Moves between units:
Z373: a>Z38, c>Z821, o>Z132, v>Z683, w>Z235, y>Z880
Z612: a>Z863, c>Z873, o>Z683, v>Z102, w>Z134, y>Z65
Z666: a>Z235, c>Z979, o>Z818, v>Z821, w>Z303, y>Z644
Z90: a>Z76, c>Z229, o>Z884, v>Z293, w>Z370, y>Z996
Z65: a>Z102, c>Z220, o>Z863, v>Z550, w>Z873, y>Z781
Z134: a>Z612, c>Z658, o>Z880, v>Z65, w>Z578, y>Z873
Z934: a>Z220, c>Z368, o>Z873, v>Z284, w>Z728, y>Z55
Z721: a>Z132, c>Z235, o>Z631, v>Z38, w>Z818, y>Z373
Z640: a>Z406, c>Z251, o>Z643, v>Z370, w>Z668, y>Z121
Z979: a>Z644, c>Z241, o>Z666, v>Z578, w>Z823, y>Z369
Z12: a>Z658, c>Z687, o>Z578, v>Z934, w>Z336, y>Z728
Z658: a>Z873, c>Z728, o>Z134, v>Z220, w>Z12, y>Z934
Z220: a>Z781, c>Z55, o>Z65, v>Z626, w>Z934, y>Z284
Z626: a>Z34, c>Z772, o>Z550, v>Z248, w>Z284, y>Z571
Z284: a>Z626, c>Z529, o>Z781, v>Z571, w>Z55, y>Z772
Z311: a>Z303, c>Z863, o>Z131, v>Z979, w>Z683, y>Z823
Z368: a>Z55, c>Z163, o>Z934, v>Z529, w>Z472, y>Z392
Z996: a>Z293, c>Z598, o>Z76, v>Z721, w>Z229, y>Z818
Z571: a>Z248, c>Z949, o>Z34, v>Z643, w>Z772, y>Z357
Z336: a>Z12, c>Z34, o>Z369, v>Z728, w>Z550, y>Z687
Z132: a>Z407, c>Z373, o>Z251, v>Z333, w>Z721, y>Z38
Z333: a>Z131, c>Z683, o>Z100, v>Z303, w>Z38, y>Z311
Z598: a>Z818, c>Z303, o>Z996, v>Z235, w>Z131, y>Z666
Z821: a>Z880, c>Z578, o>Z373, v>Z612, w>Z644, y>Z134
Z406: a>Z52, c>Z121, o>Z163, v>Z90, w>Z640, y>Z370
Z631: a>Z251, c>Z721, o>Z668, v>Z407, w>Z293, y>Z132
Z76: a>Z141, c>Z996, o>Z95, v>Z631, w>Z90, y>Z293
Z303: a>Z666, c>Z823, o>Z598, v>Z644, w>Z311, y>Z979
Z884: a>Z95, c>Z90, o>Z529, v>Z141, w>Z52, y>Z76
Z392: a>Z529, c>Z52, o>Z55, v>Z95, w>Z163, y>Z884
Z369: a>Z578, c>Z336, o>Z644, v>Z658, w>Z241, y>Z12
Z293: a>Z631, c>Z818, o>Z141, v>Z132, w>Z996, y>Z721
Z370: a>Z90, c>Z100, o>Z52, v>Z996, w>Z121, y>Z229
Z728: a>Z934, c>Z472, o>Z658, v>Z55, w>Z687, y>Z368
Z407: a>Z100, c>Z38, o>Z121, v>Z131, w>Z132, y>Z333
Z55: a>Z284, c>Z392, o>Z220, v>Z772, w>Z368, y>Z529
Z241: a>Z369, c>Z550, o>Z979, v>Z12, w>Z102, y>Z336
Z95: a>Z949, c>Z76, o>Z772, v>Z668, w>Z884, y>Z141
Z163: a>Z392, c>Z406, o>Z368, v>Z884, w>Z643, y>Z52
Z949: a>Z357, c>Z141, o>Z571, v>Z640, w>Z95, y>Z668
Z644: a>Z821, c>Z369, o>Z235, v>Z134, w>Z979, y>Z578
Z357: a>Z643, c>Z668, o>Z248, v>Z406, w>Z949, y>Z640
Z251: a>Z121, c>Z132, o>Z640, v>Z100, w>Z631, y>Z407
Z52: a>Z884, c>Z370, o>Z392, v>Z76, w>Z406, y>Z90
Z643: a>Z163, c>Z640, o>Z472, v>Z52, w>Z357, y>Z406
Z772: a>Z571, c>Z95, o>Z626, v>Z357, w>Z529, y>Z949
Z687: a>Z728, c>Z248, o>Z12, v>Z368, w>Z34, y>Z472
Z873: a>Z65, c>Z934, o>Z612, v>Z781, w>Z658, y>Z220
Z781: a>Z550, c>Z284, o>Z102, v>Z34, w>Z220, y>Z626
Z880: a>Z683, c>Z134, o>Z38, v>Z863, w>Z821, y>Z612
Z141: a>Z668, c>Z293, o>Z949, v>Z251, w>Z76, y>Z631
Z823: a>Z979, c>Z102, o>Z303, v>Z369, w>Z863, y>Z241
Z100: a>Z229, c>Z333, o>Z370, v>Z598, w>Z407, y>Z131
Z131: a>Z598, c>Z311, o>Z229, v>Z666, w>Z333, y>Z303
Z235: a>Z373, c>Z644, o>Z721, v>Z880, w>Z666, y>Z821
Z578: a>Z134, c>Z12, o>Z821, v>Z873, w>Z369, y>Z658
Z668: a>Z640, c>Z631, o>Z357, v>Z121, w>Z141, y>Z251
Z683: a>Z311, c>Z612, o>Z333, v>Z823, w>Z880, y>Z863
Z121: a>Z370, c>Z407, o>Z406, v>Z229, w>Z251, y>Z100
Z863: a>Z823, c>Z65, o>Z311, v>Z241, w>Z612, y>Z102
Z472: a>Z368, c>Z643, o>Z728, v>Z392, w>Z248, y>Z163
Z229: a>Z996, c>Z131, o>Z90, v>Z818, w>Z100, y>Z598
Z818: a>Z721, c>Z666, o>Z293, v>Z373, w>Z598, y>Z235
Z38: a>Z333, c>Z880, o>Z407, v>Z311, w>Z373, y>Z683
Z102: a>Z241, c>Z781, o>Z823, v>Z336, w>Z65, y>Z550
Z34: a>Z687, c>Z571, o>Z336, v>Z472, w>Z626, y>Z248
Z529: a>Z772, c>Z884, o>Z284, v>Z949, w>Z392, y>Z95
Z248: a>Z472, c>Z357, o>Z687, v>Z163, w>Z571, y>Z643
Z550: a>Z336, c>Z626, o>Z241, v>Z687, w>Z781, y>Z34

In the rows, 30 stands for zero.

The rows follow the links: the fewer symbols apart two units are, the more alike their rows tend to be.

Each row is also shifted at random along 4 hidden directions that mean nothing.

Each row, then its unit:
 22   27   32   28   37   28   31   30   29   23   23   31   32   30   26   26   33   25   30   28   33   28   28   33   27   34   32   31   28   31   28   33   33   34   26   30   30   27   35   31   32   32   31   29   30   35   25   27   29   29   30   35   34   23   29 -> Z55
 33   25   29   27   33   26   34   30   24   29   25   35   32   25   27   26   33   23   29   28   32   30   30   32   22   32   31   30   30   26   30   33   30   30   26   33   29   30   35   30   34   34   30   32   30   31   32   33   28   26   37   32   38   29   26 -> Z248
 31   25   31   29   27   31   34   30   31   34   33   30   25   32   28   32   35   30   38   25   31   27   30   32   30   36   24   31   30   22   29   30   24   38   35   31   31   29   36   31   34   22   32   35   30   32   30   26   27   31   27   27   32   28   34 -> Z612
 26   25   27   24   30   31   35   29   32   34   29   34   32   31   30   29   27   24   28   28   28   32   33   28   26   29   33   29   35   35   37   31   27   27   28   28   35   27   35   27   22   35   22   36   32   28   27   31   32   29   29   29   37   29   37 -> Z336
 20   28   33   28   37   27   30   30   29   23   24   29   32   29   25   29   26   24   30   27   35   28   28   30   27   31   31   30   27   36   30   33   35   29   26   29   30   24   34   32   30   31   30   26   31   36   22   26   30   28   28   37   29   26   30 -> Z626
 25   33   31   32   31   26   24   32   29   24   25   28   32   25   32   31   25   29   25   29   31   30   30   24   34   26   32   28   27   33   37   33   36   21   28   29   24   30   25   33   30   31   34   20   28   32   30   32   33   26   30   33   23   34   22 -> Z76
 45   25   32   29   33   27   32   30   28   30   27   30   31   32   29   31   26   23   32   27   31   29   27   30   25   30   29   30   30   38   34   33   32   28   27   30   34   27   32   31   26   26   30   33   32   38   25   28   30   27   24   35   28   27   32 -> Z728
 35   23   31   27   30   30   35   28   32   33   29   33   33   30   31   30   30   22   30   26   25   29   30   27   25   31   31   29   36   35   41   33   29   27   28   28   37   31   36   30   21   31   25   38   33   33   27   31   33   28   27   30   35   29   36 -> Z550
 32   27   32   26   32   32   33   34   34   31   30   32   25   32   31   32   33   31   32   23   31   25   33   32   31   34   27   30   34   24   39   26   25   36   30   26   30   28   37   34   34   24   31   33   30   32   28   28   28   35   26   27   33   28   35 -> Z823
 21   36   28   32   27   34   27   30   31   31   34   27   27   30   33   32   31   36   26   33   25   29   32   29   33   26   32   28   31   30   31   22   28   27   30   26   27   32   23   29   25   32   28   29   29   23   31   33   30   34   32   27   26   32   31 -> Z598
 29   26   31   29   27   31   35   30   28   35   32   32   26   31   26   34   33   29   40   25   33   27   31   29   27   33   24   29   31   24   28   28   23   31   36   30   32   28   34   30   33   24   31   36   29   29   31   30   26   30   29   29   30   28   34 -> Z134
 29   28   31   35   25   25   26   27   32   25   26   29   37   25   34   27   30   29   30   33   26   32   27   23   33   29   29   29   27   31   29   38   34   23   34   34   31   34   26   30   25   33   32   24   30   31   33   32   34   24   29   30   27   32   23 -> Z640
 29   34   35   33   32   29   26   33   34   21   25   29   30   26   33   28   36   35   25   32   27   23   31   31   35   31   31   30   28   25   30   27   33   29   31   29   26   31   26   35   31   34   34   21   29   30   29   32   33   32   31   30   26   27   23 -> Z121
 24   33   28   34   31   30   27   25   27   23   28   26   35   29   30   26   31   30   25   37   25   31   25   33   26   30   33   30   26   34   22   31   34   32   24   30   30   35   26   28   29   31   29   30   31   28   28   30   29   25   35   33   30   30   30 -> Z357
 31   29   31   32   29   33   34   29   25   33   33   27   26   33   27   37   30   27   39   29   29   27   27   30   24   31   25   28   30   32   32   24   26   31   29   27   32   31   31   30   28   19   30   38   31   30   27   30   25   28   28   33   26   30   41 -> Z241
 30   34   35   31   33   28   25   33   31   24   26   29   30   27   31   29   30   31   23   31   29   25   31   29   34   28   32   30   29   29   32   26   35   26   28   28   24   30   27   36   31   34   33   19   28   31   30   33   32   32   31   31   25   29   22 -> Z370
 30   32   29   29   32   29   32   30   19   26   28   31   31   25   27   31   26   24   22   33   27   30   29   29   22   24   35   27   31   35   37   26   33   22   18   28   27   33   27   31   28   33   28   30   32   27   31   38   26   25   40   35   30   34   29 -> Z163
 35   36   26   30   25   31   28   32   24   35   35   30   24   29   29   32   29   35   27   33   30   30   33   30   31   25   31   29   30   26   25   21   27   26   29   30   25   31   22   29   33   31   30   28   27   23   36   33   27   34   36   27   26   33   26 -> Z132
 39   29   30   27   36   28   32   31   27   28   27   29   29   33   26   28   24   25   28   28   37   30   28   32   26   28   32   31   29   38   29   32   34   33   22   30   31   24   32   29   31   29   29   30   31   37   24   24   29   30   26   35   30   25   30 -> Z34
 31   22   34   30   28   27   34   29   31   29   25   32   35   28   29   33   29   21   35   27   28   28   29   25   26   31   29   29   31   35   35   34   30   22   34   32   36   28   33   29   20   31   27   32   32   32   27   32   33   26   24   32   29   28   32 -> Z220
 28   30   35   29   32   32   29   33   36   29   29   29   26   35   30   33   33   33   34   25   32   23   31   31   35   35   27   29   30   28   31   24   28   34   33   25   30   25   31   32   30   26   31   28   28   32   25   26   30   37   23   29   26   25   33 -> Z644
 28   38   24   31   28   34   26   29   29   34   37   26   26   33   31   30   28   38   26   34   28   31   31   32   32   25   31   28   30   28   24   21   27   31   28   27   26   31   22   28   31   30   29   29   28   23   33   31   29   35   32   27   27   33   30 -> Z818
 35   31   33   38   28   25   24   28   31   23   26   25   34   28   33   28   29   32   31   33   29   31   25   26   34   29   28   30   24   32   25   36   35   27   33   34   29   33   24   32   29   28   35   23   29   34   30   27   32   26   26   32   22   30   23 -> Z141
 26   34   27   30   28   34   26   29   35   33   36   27   28   33   34   30   29   37   25   33   25   31   32   31   35   27   32   30   32   29   31   23   28   32   30   26   29   33   25   30   27   30   27   31   30   24   31   30   32   35   30   25   29   33   33 -> Z131
 33   34   33   34   32   28   23   31   31   22   27   26   31   27   33   30   27   32   26   29   29   30   28   29   34   27   30   31   27   31   36   31   35   30   27   28   25   32   25   35   32   27   35   21   30   35   29   29   31   29   28   33   23   33   23 -> Z90
 41   28   29   31   24   32   27   27   39   34   36   26   28   33   36   31   30   35   33   28   24   32   29   28   35   31   26   31   31   27   33   33   27   34   38   30   33   34   29   30   27   23   31   33   30   30   32   27   33   32   21   25   29   32   34 -> Z235

Start here and follow the symbols in turn, left to right. Where do you end up?
Answer with the unit's name.
 30   30   28   31   25   33   28   30   37   33   34   28   30   31   36   32   29   34   28   28   22   32   32   28   34   30   29   31   34   29   41   29   27   33   34   25   30   35   30   31   26   27   28   32   31   28   31   30   33   32   26   23   31   36   35
w a: Z38
 26   30   33   29   25   31   29   32   34   32   30   29   28   30   31   35   27   31   35   26   33   27   32   23   36   28   26   29   29   30   29   27   28   20   39   30   30   25   26   28   24   31   30   24   27   29   30   30   33   33   22   29   20   28   29
v o: Z666
 14   24   34   26   29   31   34   33   33   30   27   34   29   28   26   35   36   28   37   23   31   24   33   28   31   34   25   29   32   22   36   27   25   27   36   28   30   27   35   32   29   29   30   30   28   28   30   32   29   32   28   29   31   28   33
c a: Z102
 24   36   29   32   25   33   26   31   27   32   34   27   26   29   31   34   29   35   27   33   28   29   32   28   31   25   31   28   29   29   31   22   29   26   30   27   26   32   22   30   29   29   30   28   29   23   34   34   28   32   34   29   24   36   29
w o c a: Z721
 26   28   31   32   22   32   28   30   38   32   32   28   32   30   36   32   33   33   32   30   23   30   31   24   37   31   28   30   32   26   33   32   27   27   39   29   33   33   28   29   22   30   29   30   29   27   31   31   36   32   24   23   28   31   32
w y w: Z644
 18   31   28   36   31   29   26   24   31   22   28   24   37   30   32   24   32   31   27   37   23   33   23   32   28   32   32   31   25   34   24   35   35   34   28   31   31   36   27   28   29   31   30   30   32   29   28   29   30   24   33   31   32   30   32
a a o: Z472
 29   29   27   28   32   33   34   27   32   32   33   28   30   36   30   29   29   29   31   31   27   30   28   34   25   31   31   30   32   36   29   28   28   35   26   27   35   29   32   26   25   28   25   38   32   30   25   27   28   30   27   29   35   27   40
a v: Z781
 34   28   30   29   23   30   30   31   35   36   32   31   28   29   33   34   27   32   31   27   29   30   33   22   36   28   28   28   33   28   36   30   27   22   37   30   32   30   29   29   23   31   28   28   30   28   33   32   34   32   24   26   25   31   30
o a o: Z631
 40   23   29   28   29   29   34   27   32   34   30   30   32   32   30   27   28   26   34   29   29   33   27   29   26   32   29   31   31   35   29   38   28   33   31   31   37   29   35   27   25   28   27   37   31   34   28   25   31   27   24   29   35   27   35
w a a: Z550
 35   29   27   29   30   27   27   28   30   28   29   30   34   26   35   25   26   28   21   31   22   37   28   27   29   27   34   30   32   32   42   38   34   29   26   30   28   36   32   31   29   32   29   30   32   32   33   33   33   26   32   28   36   37   27
v v a: Z251
 30   31   35   28   31   31   29   34   35   31   29   29   25   32   30   37   28   32   32   24   32   24   33   28   34   28   27   28   31   32   37   23   29   26   32   26   29   25   29   33   26   26   31   25   29   32   27   29   31   35   22   30   22   28   30
y w: Z134
 27   32   28   32   32   29   29   28   23   25   27   28   33   27   29   29   27   27   23   35   27   30   29   30   23   25   34   28   30   35   33   28   34   26   20   28   28   34   26   30   29   33   28   30   33   27   29   35   27   25   38   34   32   34   30
a o c: Z163
 32   31   32   28   29   31   29   33   34   33   31   28   26   31   30   36   26   31   32   25   35   27   32   26   35   27   29   28   30   32   34   25   29   25   33   28   28   24   29   31   26   27   30   25   29   31   28   29   32   35   22   29   21   29   30
a w w: Z880
 31   26   30   28   32   27   35   30   20   28   25   37   31   24   25   28   31   23   28   29   32   30   30   31   23   30   32   29   31   26   29   32   30   25   26   35   29   29   33   29   34   36   30   30   30   29   33   34   28   24   38   33   35   29   25
y w y y: Z251
 39   31   24   28   28   27   26   26   30   31   30   31   33   29   32   22   27   32   24   35   29   37   28   29   33   28   33   32   29   30   21   39   33   29   31   34   30   31   28   26   29   38   28   27   29   29   34   28   34   27   31   27   34   31   23
v v: Z293
